Below are the code and all the weights of a small trained network. Each question names an input and a class and asks about switching units off, where a switched-off unit gives its printed mean instead of its output.

import numpy as np


def w(rows, s, z=0):
    codes = np.array(rows[::2]) - 128.0
    scale = np.full(codes.shape[1], s)
    scale[-1] = z or s
    return codes * scale


def norm(h):
    return h / np.sqrt((h * h).mean(-1, keepdims=True) + 1e-5)


def f(y):
    return y / 2 * (1 + np.tanh(0.7978845608 * (y + 0.044715 * y**3)))


def log_softmax(a):
    a = a - a.max(-1, keepdims=True)
    return a - np.log(np.exp(a).sum(-1, keepdims=True))


def net(x, mask):
    res = np.array(x, float).reshape(1, 8) / 4 @ E
    u = 0
    for l in range(3):
        y = f(norm(res) @ A[l][:, :-1].T + A[l][:, -1])
        res = res + np.where(mask[u : u + 12], y, B[l][:, -1]) @ B[l][:, :-1]
        u += 12
    return log_softmax(norm(res)[-1] @ U[:, :-1].T + U[:, -1])


A, B = {}, {}
E = w([
[113,151,122,153,85,150,246,122,122,255,171],'x0',
[248,122,91,57,61,163,180,89,148,91,97],'x1',
[127,133,127,123,133,133,134,127,129,119,146],'x2',
[127,122,130,128,125,126,126,129,135,132,121],'x3',
[134,127,137,128,125,119,128,139,135,132,119],'x4',
[170,196,104,92,126,112,16,105,195,207,186],'x5',
[119,128,121,133,123,142,119,114,127,135,113],'x6',
[107,135,205,116,22,134,90,118,67,112,163],'x7',
],0.005)
A[0] = w([
[89,130,194,152,2,159,87,142,121,103,169,3],'0.n0',
[149,154,60,100,93,87,8,92,199,183,212,71],'0.n1',
[104,154,248,89,49,202,73,159,79,122,194,84],'0.n2',
[182,131,139,201,138,160,114,129,122,115,148,123],'0.n3',
[59,42,98,47,124,55,68,192,118,97,108,92],'0.n4',
[151,122,155,136,167,34,27,78,148,1,132,41],'0.n5',
[54,178,132,102,75,166,225,144,158,229,150,82],'0.n6',
[141,122,210,122,79,161,84,118,42,161,142,9],'0.n7',
[164,148,18,189,227,115,170,112,200,133,139,72],'0.n8',
[119,55,165,207,127,105,201,109,58,25,91,97],'0.n9',
[45,165,189,167,249,104,86,175,50,184,160,85],'0.n10',
[145,145,44,161,254,197,153,214,212,143,77,21],'0.n11',
],0.0037,0.002)
B[0] = w([
[130,147,120,65,168,52,147,78,88,114,163,172],'0.n0',
[71,160,107,75,108,170,165,249,104,137,106,236],'0.n1',
[108,86,106,81,179,52,120,71,149,145,108,224],'0.n2',
[122,138,93,110,138,121,108,121,103,133,116,127],'0.n3',
[122,142,153,177,123,172,111,109,134,117,107,172],'0.n4',
[186,109,182,132,191,194,143,129,92,164,131,234],'0.n5',
[195,51,175,133,191,183,94,120,94,140,148,219],'0.n6',
[105,119,116,99,181,71,173,75,157,122,100,150],'0.n7',
[125,114,144,78,139,32,112,108,59,140,101,191],'0.n8',
[93,194,94,51,140,154,131,192,155,165,105,251],'0.n9',
[124,111,71,231,52,136,126,99,253,101,120,237],'0.n10',
[90,85,148,50,161,46,152,8,110,121,121,192],'0.n11',
],0.0054,0.0028)
A[1] = w([
[172,196,103,100,131,101,52,166,134,193,222,96],'1.n0',
[61,98,144,143,121,156,237,189,80,54,116,32],'1.n1',
[97,168,215,181,106,122,119,169,118,138,150,50],'1.n2',
[253,162,24,117,50,124,161,120,150,73,137,9],'1.n3',
[106,169,234,108,6,97,121,97,62,86,157,20],'1.n4',
[158,126,144,129,158,150,50,158,110,20,131,39],'1.n5',
[238,119,144,53,100,158,182,104,121,120,94,180],'1.n6',
[157,93,137,169,103,118,201,135,107,239,194,78],'1.n7',
[110,143,169,117,56,146,79,132,31,119,192,55],'1.n8',
[92,115,147,92,190,157,70,139,210,59,66,122],'1.n9',
[164,161,135,127,154,51,162,97,140,113,140,35],'1.n10',
[76,137,204,83,59,55,99,32,111,98,152,5],'1.n11',
],0.0045,0.0017)
B[1] = w([
[60,141,115,94,86,145,193,180,89,115,18,182],'1.n0',
[106,190,117,27,95,146,79,186,195,191,87,183],'1.n1',
[110,120,84,139,119,96,140,55,155,87,120,132],'1.n2',
[68,82,136,208,40,117,135,112,192,69,187,169],'1.n3',
[124,60,86,117,165,17,131,119,142,192,133,150],'1.n4',
[182,172,187,177,168,201,167,67,83,218,133,169],'1.n5',
[38,136,153,216,123,86,64,103,159,131,189,252],'1.n6',
[252,175,241,164,217,210,79,113,37,57,91,196],'1.n7',
[137,38,61,146,184,118,182,151,87,149,81,140],'1.n8',
[196,142,190,107,101,142,188,105,85,191,217,213],'1.n9',
[71,54,90,129,156,138,125,111,63,113,106,121],'1.n10',
[179,50,119,67,172,58,202,104,101,125,116,156],'1.n11',
],0.0049,0.0043)
A[2] = w([
[53,118,125,254,112,93,80,135,146,119,154,71],'2.n0',
[154,162,110,71,139,133,150,148,102,135,87,18],'2.n1',
[134,143,97,69,125,140,101,193,173,190,140,44],'2.n2',
[145,88,37,106,209,45,154,78,127,132,114,7],'2.n3',
[197,139,159,149,148,207,153,105,59,165,144,4],'2.n4',
[76,161,103,45,90,163,145,227,125,117,71,14],'2.n5',
[127,196,92,147,170,134,141,106,122,158,100,169],'2.n6',
[105,53,142,137,158,159,205,140,124,81,67,155],'2.n7',
[153,60,112,128,29,139,127,104,124,88,128,74],'2.n8',
[194,119,154,131,173,151,49,131,84,47,109,54],'2.n9',
[123,124,99,199,52,127,139,70,207,50,178,4],'2.n10',
[161,151,150,117,169,183,126,99,131,133,135,83],'2.n11',
],0.0063,0.002)
B[2] = w([
[183,98,67,139,99,154,165,103,177,36,134,216],'2.n0',
[117,120,114,140,88,128,135,144,152,95,146,162],'2.n1',
[106,146,106,97,75,131,144,155,87,101,97,174],'2.n2',
[97,35,152,81,108,47,154,101,73,152,134,209],'2.n3',
[175,135,190,164,176,161,97,125,123,119,107,252],'2.n4',
[102,255,67,71,100,164,67,161,142,157,133,248],'2.n5',
[131,109,170,102,91,116,135,121,111,74,155,166],'2.n6',
[145,181,98,82,73,109,44,151,103,150,163,188],'2.n7',
[106,87,71,184,158,111,113,135,156,110,110,154],'2.n8',
[156,151,171,197,134,195,210,165,72,198,140,181],'2.n9',
[80,139,102,184,162,136,136,143,183,80,125,208],'2.n10',
[133,98,158,156,112,141,137,136,114,159,122,187],'2.n11',
],0.0072,0.0039)
U = w([
[212,132,241,188,183,221,132,135,52,169,125,42],'0',
[86,218,64,47,74,157,92,198,117,133,107,190],'1',
[112,12,120,75,159,2,148,83,61,132,127,255],'2',
[113,83,54,245,119,146,130,113,254,28,139,28],'3',
],0.0088,0.00047)

Each question gives the input, the list of numbers given to net, and the class t.
The units are the neurons (one row each of A and B). Each row of codes is followed by its name. A weight is (code - 128) times the scale printed after its matrix; where a second scale follows, it is the last column's (A, B and U).
mask holds one flag per neuron, layer by layer. A switched-off neuron (its flag False) gives its mean, the last column of its row in B, instead of its output. The means were averaged over made-up inputs and are rounded, as every weight is.
A unit's drop is (log p(t) with every unit on - log p(t) with that unit switched off) / (log p(t) with every unit on - log p(t) with every unit switched off).
The circuit of an input: a set's keep is (log p(t) with only the set's units on - log p(t) with every unit switched off) / (log p(t) with every unit on - log p(t) with every unit switched off). Starting from the 12 units with the biggest drops (on a tie, the unit counted first), units are removed one at a time, each time the one whose removal leaves the highest keep (on an exact tie, the one counted first), for as long as the keep stays at least 0.8.
units of the circuit, in order: the units of the circuit, biggest drop first
top k neurons: the k neurons with the biggest drops, biggest first
k most important neurons of layer l: the k neurons of layer l with the biggest drops, biggest first
drop of u: that unit's drop, to one decimal
input [-8,-8,-7,4,4,0,-8,0], class 0: top 2 neurons -> [0.n5 1.n5]
input [2,-4,5,-2,-7,1,6,2], class 3: units of the circuit, in order -> [0.n10]
input [-2,-6,2,0,-7,-7,4,-8], class 2: top 3 neurons -> [0.n11 0.n1 2.n3]
input [1,-3,6,6,-8,-3,6,3], class 1: 2 most important neurons of layer 0 -> [0.n9 0.n11]
input [1,3,-8,-8,6,-4,0,-4], class 1: units of the circuit, in order -> [2.n5 1.n1]
input [5,-4,-7,3,-2,5,-7,-6], class 2: top 2 neurons -> [0.n11 0.n8]
input [3,8,-2,-6,-3,-4,1,-8], class 2: top 3 neurons -> [0.n11 0.n8 2.n3]
input [7,-8,-2,2,0,2,-4,2], class 3: top 2 neurons -> [0.n10 2.n0]
input [-6,7,7,3,-7,-8,-3,-3], class 1: top 4 neurons -> [0.n9 0.n10 1.n1 1.n7]
input [3,5,-3,-7,4,7,5,8], class 2: 4 most important neurons of layer 0 -> [0.n9 0.n2 0.n0 0.n7]
input [3,4,2,4,7,-5,5,3], class 1: top 3 neurons -> [1.n1 0.n10 0.n9]
input [-8,-6,6,2,-7,-8,-2,-6], class 0: top 2 neurons -> [0.n1 1.n9]
input [6,8,-8,5,-5,-8,3,6], class 1: top 2 neurons -> [1.n1 0.n10]
input [4,1,4,-2,-7,-6,-4,8], class 2: units of the circuit, in order -> [1.n4]
input [-8,1,0,3,2,-8,-7,-2], class 0: top 2 neurons -> [1.n5 0.n1]
input [-5,-6,2,1,-5,-1,6,1], class 3: top 4 neurons -> [0.n10 1.n7 2.n0 0.n6]
input [1,-4,-3,8,5,-4,-2,-5], class 2: top 3 neurons -> [0.n11 0.n1 2.n3]
input [-6,-2,0,8,8,-6,4,-1], class 0: 2 most important neurons of layer 1 -> [1.n5 1.n9]
input [-7,7,1,6,5,1,-4,-7], class 0: 3 most important neurons of layer 0 -> [0.n10 0.n2 0.n5]
input [-4,7,1,0,-5,4,-3,-5], class 3: units of the circuit, in order -> [1.n3]
input [1,-7,-6,1,8,-3,2,5], class 3: drop of 0.n10 -> 1.5
input [0,-7,7,-8,0,0,-8,4], class 3: drop of 0.n10 -> 1.6
input [4,6,0,-6,3,4,-4,-2], class 3: drop of 1.n3 -> 2.3
input [-1,4,0,1,2,-5,-2,-1], class 1: drop of 0.n9 -> 0.4
input [5,8,4,4,7,6,3,6], class 3: top 2 neurons -> [1.n3 0.n9]
